Small tables with named rows and columns. After each table, cells are looked up by row and column.

zefove
|  | tusa | fubofuf | rin | mape |
|---|---|---|---|---|
| lupalup | 1879 | 4540 | 2872 | 2704 |
| getafur | 2698 | 4639 | 2793 | 2581 |
| parezan | 694 | 3383 | 3984 | 3455 |
| vor | 3604 | 5865 | 3065 | 2555 |
| sizamo | 4323 | 6819 | 1734 | 1750 |
| dazu | 5420 | 8467 | 1060 | 1198 |

rin of lupalup is 2872
tusa of lupalup is 1879
mape of sizamo is 1750
fubofuf of lupalup is 4540
fubofuf of parezan is 3383
rin of parezan is 3984
rin of vor is 3065

lifiki =
	sigap	sal	mam	riti	rati	koti	betozu	tovagad	bosedab
gozu	152	152	126	152	152	153	153	126	126
zovo	42	42	241	41	41	40	40	241	240
dos	141	141	138	141	141	141	141	138	138
kapi	112	112	168	112	112	112	112	168	168
vasi	241	241	33	243	243	243	243	33	34
vazomuv	131	131	148	131	131	131	131	148	148

sigap of dos = 141
tovagad of vazomuv = 148
mam of kapi = 168
sal of dos = 141
sigap of vazomuv = 131
bosedab of gozu = 126
riti of zovo = 41
sigap of zovo = 42
koti of zovo = 40
koti of vasi = 243
betozu of vasi = 243
rati of vazomuv = 131
betozu of dos = 141
bosedab of vasi = 34
tovagad of dos = 138
tovagad of gozu = 126
sigap of gozu = 152
rati of kapi = 112

Table zup
	dak	gir	lavem	vivine	mibito	mesab	banela	tasumo
mir	98	120	96	181	132	215	136	113
gumiba	104	152	177	55	151	132	125	84
bif	162	137	109	177	130	138	109	202
vuk	71	130	93	156	162	197	145	109
misibeg	184	107	151	123	112	119	181	61
zotuvog	165	113	93	219	109	125	145	188
tevopad	171	113	145	162	84	197	127	86
ruruzu	149	104	105	160	140	93	203	89
lomivoz	96	133	86	191	144	184	120	164

What is the vivine of bif in zup? 177
What is the lavem of bif in zup? 109
What is the tasumo of misibeg in zup? 61
What is the gir of mir in zup? 120
What is the mesab of zotuvog in zup? 125
What is the lavem of ruruzu in zup? 105
What is the mesab of bif in zup? 138
What is the vivine of gumiba in zup? 55
What is the mibito of zotuvog in zup? 109
What is the mesab of lomivoz in zup? 184
What is the dak of mir in zup? 98

zotive:
cols = bomizog, gezolev, sinero
sivo: [7.23, 7.44, 8.04]
reru: [7.20, 7.40, 8.01]
neb: [7.26, 7.46, 8.07]
pek: [7.24, 7.45, 8.05]
ziz: [-6.73, -6.94, -7.54]
zabu: [-6.70, -6.91, -7.51]
rurupu: [7.28, 7.49, 8.09]
sif: [-6.51, -6.72, -7.31]

sif, gezolev: -6.72
neb, sinero: 8.07
sivo, gezolev: 7.44
pek, sinero: 8.05
reru, bomizog: 7.20
sivo, sinero: 8.04
reru, sinero: 8.01
reru, gezolev: 7.40
pek, gezolev: 7.45
rurupu, sinero: 8.09
neb, bomizog: 7.26
zabu, gezolev: -6.91
ziz, bomizog: -6.73
ziz, gezolev: -6.94
neb, gezolev: 7.46
rurupu, bomizog: 7.28
sif, sinero: -7.31
rurupu, gezolev: 7.49
sivo, bomizog: 7.23
Row with the largest bomizog: rurupu

fil
         vizad  kosuni  kada  zofe  nav
vam         37      24    21    -7    7
dif        -12       1     9    49   -9
mor        -17     -75    24    68   -6
safazes    -13       0    17    43  -14
kif         70      41    -4   -23   -7
lamepa      -8     -50    18    58    3
kige        69      39    -2   -24  -12
tonulim     -3     -32    81     6   46
nipok      -11     -35    17    65   60
dun         56      26    17   -16   30

vizad of safazes: -13
nav of kige: -12
zofe of tonulim: 6
kada of kige: -2
nav of vam: 7
kosuni of nipok: -35
kada of mor: 24
kosuni of kif: 41
vizad of tonulim: -3
zofe of safazes: 43
zofe of vam: -7

fuvedip:
,sab,lir,pid,vetomar,vil
rumali,127,59,143,192,68
levonuk,147,81,162,157,98
zadit,115,157,174,92,202
pel,151,72,142,157,91
palilo,159,122,182,90,170
moz,172,102,181,100,173
dut,157,85,145,123,118

What is the pid of zadit in fuvedip?
174
What is the sab of dut in fuvedip?
157
What is the sab of rumali in fuvedip?
127
What is the vetomar of rumali in fuvedip?
192
What is the vetomar of palilo in fuvedip?
90
What is the vil of levonuk in fuvedip?
98
What is the vetomar of zadit in fuvedip?
92
What is the vil of dut in fuvedip?
118
What is the vil of moz in fuvedip?
173
What is the vetomar of pel in fuvedip?
157
Which row has the largest sab? moz

zagezi =
,lubize,gipu,pup,fis,gekego,nopum,bamib,fik
topit,8.205,7.921,1.905,1.763,8.124,1.933,1.737,2.011
zupovap,8.248,7.890,1.913,1.870,8.171,1.902,1.728,1.975
suriduv,6.498,6.266,3.571,3.627,6.152,3.976,4.115,3.489
kur,8.163,7.861,1.969,1.796,7.953,1.934,1.739,2.012
bilev,8.205,7.927,1.931,1.762,8.170,1.933,1.729,2.055
zus,6.741,6.287,3.390,3.434,6.405,3.695,3.819,3.393
gil,8.100,7.899,1.929,1.692,8.228,2.002,1.799,2.012
mam,1.843,1.878,8.470,8.408,1.775,8.503,8.459,8.460
tono,6.642,6.318,3.488,3.519,6.153,3.858,3.988,3.411
zonunur,6.463,6.333,3.641,3.773,6.288,3.895,4.210,3.608
zizof,8.095,7.856,1.831,1.891,8.004,1.853,1.849,1.979

fik of kur is 2.012
fik of zizof is 1.979
gekego of tono is 6.153
pup of kur is 1.969
bamib of kur is 1.739
fis of suriduv is 3.627
lubize of suriduv is 6.498
pup of zupovap is 1.913
gekego of mam is 1.775
gekego of gil is 8.228
pup of tono is 3.488
fik of zupovap is 1.975
fik of zus is 3.393
Row with the largest fis: mam

Table fal
cols = rapuz, saz
rafat: [92, 32]
moneto: [90, -53]
dumude: [58, -66]
dafa: [-57, 95]
zetugak: [93, -58]

moneto, saz -> -53
dafa, saz -> 95
rafat, rapuz -> 92
dumude, saz -> -66
dumude, rapuz -> 58
zetugak, saz -> -58
zetugak, rapuz -> 93
moneto, rapuz -> 90
dafa, rapuz -> -57
rafat, saz -> 32
Which row has the largest saz? dafa

lor.csv
,pato,fetuf,nim,zote,fedubo,zel
gufo,2.3,7.5,3.4,3.2,2.1,3.8
zapap,2.1,7.5,2.9,3.4,2.1,3.4
sizalel,6.7,5.7,7.1,3.0,6.6,7.1
vip,6.9,4.8,7.2,3.7,6.8,7.1
vesuvon,2.2,7.5,3.4,3.2,2.1,3.8
muk,2.3,7.5,3.4,3.2,2.2,3.8
mubis,2.2,7.5,3.2,3.4,2.1,3.7
vumetib,2.2,7.6,3.3,3.2,2.1,3.8
desol,6.9,5.3,7.3,3.0,7.0,7.2
zumun,2.3,7.5,3.4,3.3,2.2,3.8
zom,2.2,7.5,3.2,3.2,2.1,3.7
tek,7.4,5.1,7.3,2.8,7.4,7.2

nim of zapap: 2.9
fedubo of sizalel: 6.6
zote of mubis: 3.4
zel of gufo: 3.8
fedubo of vesuvon: 2.1
zel of desol: 7.2
fetuf of tek: 5.1
fetuf of zapap: 7.5

reb =
|  | muk | vez | kip | pib |
|---|---|---|---|---|
| saboti | 83.9 | 79.9 | 12.7 | 11.8 |
| ket | 83.7 | 81.2 | 12.6 | 12.4 |
| geku | 83.6 | 80.0 | 13.1 | 13.1 |
| sasi | 67.6 | 62.2 | 28.5 | 29.6 |
| kadogi | 64.5 | 62.4 | 31.9 | 31.9 |
| vubu | 83.9 | 79.7 | 12.8 | 12.9 |
| nis | 84.4 | 80.1 | 14.7 | 12.3 |
| sali | 83.0 | 81.4 | 12.8 | 11.5 |
| lub | 83.2 | 80.7 | 12.1 | 11.8 |
| nekipal | 67.8 | 63.3 | 31.2 | 31.4 |
| ruz | 62.5 | 56.2 | 28.3 | 33.7 |
| kal | 67.7 | 62.9 | 29.9 | 29.9 |
| lus | 65.6 | 62.0 | 30.5 | 32.2 |
| momazo | 64.2 | 62.8 | 32.4 | 34.3 |

kip of geku: 13.1
kip of momazo: 32.4
pib of vubu: 12.9
kip of kal: 29.9
vez of lus: 62.0
pib of sali: 11.5
vez of nekipal: 63.3
pib of ket: 12.4
pib of kal: 29.9
kip of vubu: 12.8
vez of sasi: 62.2
pib of kadogi: 31.9
pib of sasi: 29.6
vez of geku: 80.0
pib of nis: 12.3
muk of ket: 83.7
Row with the largest kip: momazo

deg =
	perodub	vita	rodimu	bavoke	negem	zun
botoz	14	84	19	35	17	45
zop	16	79	13	18	33	35
roku	13	49	19	23	17	12
daduve	15	37	15	22	27	83
vezo	24	50	21	20	28	90
puninu	14	66	16	18	31	37
zur	19	39	20	35	14	84
getatuz	16	72	25	19	14	33
gira	18	50	22	28	28	38
mam	28	46	18	10	23	40
manalo	18	43	20	39	12	46
kovuzi	14	47	21	13	28	14
sede	12	55	19	28	38	59

roku, negem => 17
daduve, vita => 37
botoz, perodub => 14
gira, negem => 28
puninu, perodub => 14
zop, negem => 33
zur, perodub => 19
manalo, rodimu => 20
getatuz, bavoke => 19
vezo, perodub => 24
mam, rodimu => 18
zop, rodimu => 13
zur, negem => 14
manalo, vita => 43
zur, vita => 39

lam =
|  | nuzome | bopu | felota |
|---|---|---|---|
| vis | 0.311 | 0.732 | 0.309 |
| tupimu | 0.282 | 0.809 | 0.313 |
| kese | 0.714 | 0.230 | 0.404 |
| gumif | 0.701 | 0.232 | 0.408 |
| tefet | 0.691 | 0.232 | 0.385 |
| lum | 0.697 | 0.230 | 0.402 |
| bes | 0.277 | 0.792 | 0.299 |
| leru | 0.335 | 0.672 | 0.315 |
| zerok | 0.664 | 0.249 | 0.387 |
| rov | 0.690 | 0.240 | 0.407 |
| rigeg | 0.720 | 0.227 | 0.412 |
| zole | 0.716 | 0.225 | 0.402 |
| vozuli | 0.286 | 0.785 | 0.301 |
| riz | 0.287 | 0.774 | 0.393 |

bopu of rigeg is 0.227
nuzome of rigeg is 0.720
bopu of tupimu is 0.809
bopu of zole is 0.225
nuzome of vis is 0.311
bopu of zerok is 0.249
felota of vozuli is 0.301
felota of riz is 0.393
Which row has the largest felota? rigeg

